Here is a tiny trained network, its code and every weight. The questions are about switching its units off for an input and a target symbol, where a switched-off unit gives its printed mean instead of its output.

import numpy as np


def w(rows, s, z=0):
    codes = np.array(rows[::2]) - 128.0
    scale = np.full(codes.shape[1], s)
    scale[-1] = z or s
    return codes * scale


def f(y):
    return y / 2 * (1 + np.tanh(0.7978845608 * (y + 0.044715 * y**3)))


def softmax(a):
    e = np.exp(a - a.max(-1, keepdims=True))
    return e / e.sum(-1, keepdims=True)


def log_softmax(a):
    a = a - a.max(-1, keepdims=True)
    return a - np.log(np.exp(a).sum(-1, keepdims=True))


def net(x, mask):
    ids = ['ΓΘΠαδημ'.index(c) for c in x.split()]
    T = len(ids)
    res = E[ids] + P[:T]
    q, k, v = (res @ M[0].T for M in (Q, K, V))
    z = softmax(np.where(np.tri(T) > 0, q @ k.T / 4**0.5, -1e9)) @ v
    res = res + np.where(mask[0], z, O[0][:, -1]) @ O[0][:, :-1]
    y = f(res @ A[0][:, :-1].T + A[0][:, -1])
    res = res + np.where(mask[1:13], y, B[0][:, -1]) @ B[0][:, :-1]
    return log_softmax(res[-1] @ U[:, :-1].T + U[:, -1])


Q, K, V, O, A, B = {}, {}, {}, {}, {}, {}
E = w([
[134,138,126],'Γ',
[251,46,131],'Θ',
[113,137,75],'Π',
[89,166,81],'α',
[200,99,181],'δ',
[124,141,99],'η',
[162,121,149],'μ',
],0.02)
P = w([
[121,135,143],'0',
[84,82,96],'1',
[101,68,128],'2',
[93,98,167],'3',
[224,208,57],'4',
[189,250,151],'5',
[93,182,158],'6',
[151,83,78],'7',
],0.024)
Q[0] = w([
[101,66,204],'head 0',
[177,252,157],'head 0',
[77,161,180],'head 0',
[198,167,122],'head 0',
],0.019)
K[0] = w([
[159,153,142],'head 0',
[35,12,193],'head 0',
[83,185,251],'head 0',
[69,35,89],'head 0',
],0.016)
V[0] = w([
[114,242,224],'head 0',
[5,184,49],'head 0',
[112,143,73],'head 0',
[69,192,83],'head 0',
],0.014)
O[0] = w([
[197,249,110,28],'head 0',
[179,151,243,1],'head 0',
[85,160,186,115],'head 0',
[112,163,229,46],'head 0',
],0.011,0.007)
A[0] = w([
[208,53,134,211],'neuron 0',
[99,58,147,36],'neuron 1',
[142,242,178,30],'neuron 2',
[21,52,225,99],'neuron 3',
[199,189,65,1],'neuron 4',
[127,154,193,123],'neuron 5',
[18,39,55,243],'neuron 6',
[136,234,163,245],'neuron 7',
[171,91,110,22],'neuron 8',
[1,56,140,108],'neuron 9',
[2,181,187,185],'neuron 10',
[118,209,146,81],'neuron 11',
],0.0079,0.0097)
B[0] = w([
[86,141,98,171],'neuron 0',
[132,172,79,139],'neuron 1',
[219,155,137,137],'neuron 2',
[159,114,45,147],'neuron 3',
[247,3,223,131],'neuron 4',
[135,126,84,145],'neuron 5',
[167,161,189,255],'neuron 6',
[29,108,93,163],'neuron 7',
[90,98,93,134],'neuron 8',
[106,137,171,164],'neuron 9',
[149,22,109,148],'neuron 10',
[192,76,249,131],'neuron 11',
],0.013,0.03)
U = w([
[25,189,117,215],'Γ',
[135,120,249,131],'Θ',
[120,35,168,25],'Π',
[177,46,213,86],'α',
[234,96,163,2],'δ',
[97,76,189,146],'η',
[184,191,89,189],'μ',
],0.012,0.0079)

Each question gives the input, a string of symbols that net reads in full, and the target symbol t.
The units are the heads (4 rows each of Q, K, V and O) and the neurons (one row each of A and B). Each row of codes is followed by its name. A weight is (code - 128) times the scale printed after its matrix; where a second scale follows, it is the last column's (O, A, B and U).
mask holds one flag per unit, heads first, then neurons. A switched-off unit (its flag False) gives its mean, the last column of its rows in O or B, instead of its output. The means were averaged over made-up inputs and are rounded, as every weight is.
A unit's drop is (log p(t) with every unit on - log p(t) with that unit switched off) / (log p(t) with every unit on - log p(t) with every unit switched off).
The circuit of an input: a set's keep is (log p(t) with only the set's units on - log p(t) with every unit switched off) / (log p(t) with every unit on - log p(t) with every unit switched off). Starting from the 12 units with the biggest drops (on a tie, the unit counted first), units are removed one at a time, each time the one whose removal leaves the highest keep (on an exact tie, the one counted first), for as long as the keep stays at least 0.8.
circuit, biggest first: the units of the circuit, biggest drop first
unit that matters most: the unit with the biggest drop
k most important neurons: the k neurons with the biggest drops, biggest first
drop of u: that unit's drop, to one decimal
input Π μ η δ Γ δ η, target δ: unit that matters most -> neuron 4
input Π Γ Θ η μ η Π, target η: circuit, biggest first -> (neuron 10; neuron 6; head 0)
input Γ δ Γ δ, target Γ: circuit, biggest first -> (head 0; neuron 6; neuron 10)
input Γ α α Θ η Θ η, target Θ: circuit, biggest first -> (neuron 6; head 0; neuron 9)
input Γ μ η Π Θ Γ μ Π, target Θ: circuit, biggest first -> (neuron 6; neuron 9; head 0)
input Γ Θ δ Γ Θ Π, target δ: circuit, biggest first -> (head 0; neuron 4; neuron 6)
input Γ μ Π Π Γ μ δ η, target Γ: circuit, biggest first -> (head 0; neuron 6)
input Θ Θ Γ, target Θ: 4 most important neurons -> (neuron 6; neuron 9; neuron 7; neuron 3)
input Γ μ Π Π Γ Γ α, target Π: circuit, biggest first -> (neuron 10; head 0; neuron 6)
input δ Θ δ Θ δ μ η, target Θ: circuit, biggest first -> (neuron 6; neuron 9; head 0; neuron 3)
input Γ Θ η μ δ δ Γ Γ, target δ: circuit, biggest first -> (neuron 4; head 0; neuron 6)
input Γ Γ μ Γ Π, target Γ: circuit, biggest first -> (head 0; neuron 6; neuron 10)
input Γ Π Π Γ μ Γ μ Γ, target μ: circuit, biggest first -> (head 0; neuron 7)
input η Γ α μ Γ μ, target α: unit that matters most -> head 0
input Γ μ η μ, target Γ: circuit, biggest first -> (head 0; neuron 6)
input μ μ Γ μ μ μ α, target μ: circuit, biggest first -> (head 0; neuron 4)
input Γ Θ α Γ Γ μ Γ Γ, target Γ: circuit, biggest first -> (head 0; neuron 6)
input Γ μ δ Π α Γ Π Γ, target α: 2 most important neurons -> (neuron 2; neuron 10)
input δ μ Θ δ, target δ: 3 most important neurons -> (neuron 4; neuron 6; neuron 7)
input δ δ μ μ Π, target δ: unit that matters most -> neuron 4
input Γ Γ μ η Π Θ α, target η: 2 most important neurons -> (neuron 10; neuron 0)
input Π Γ η μ Π Π Γ Γ, target Π: 4 most important neurons -> (neuron 6; neuron 10; neuron 3; neuron 7)
input Θ Γ α, target Θ: 2 most important neurons -> (neuron 6; neuron 9)
input Θ α μ μ μ, target α: 2 most important neurons -> (neuron 7; neuron 2)
input Θ μ α Γ η Π, target α: 3 most important neurons -> (neuron 2; neuron 10; neuron 11)
input Θ Γ Θ, target μ: drop of neuron 6 -> 1.3
input Θ Γ α δ, target Θ: drop of head 0 -> 1.0
input Γ Γ Θ μ, target Γ: drop of neuron 7 -> 0.1
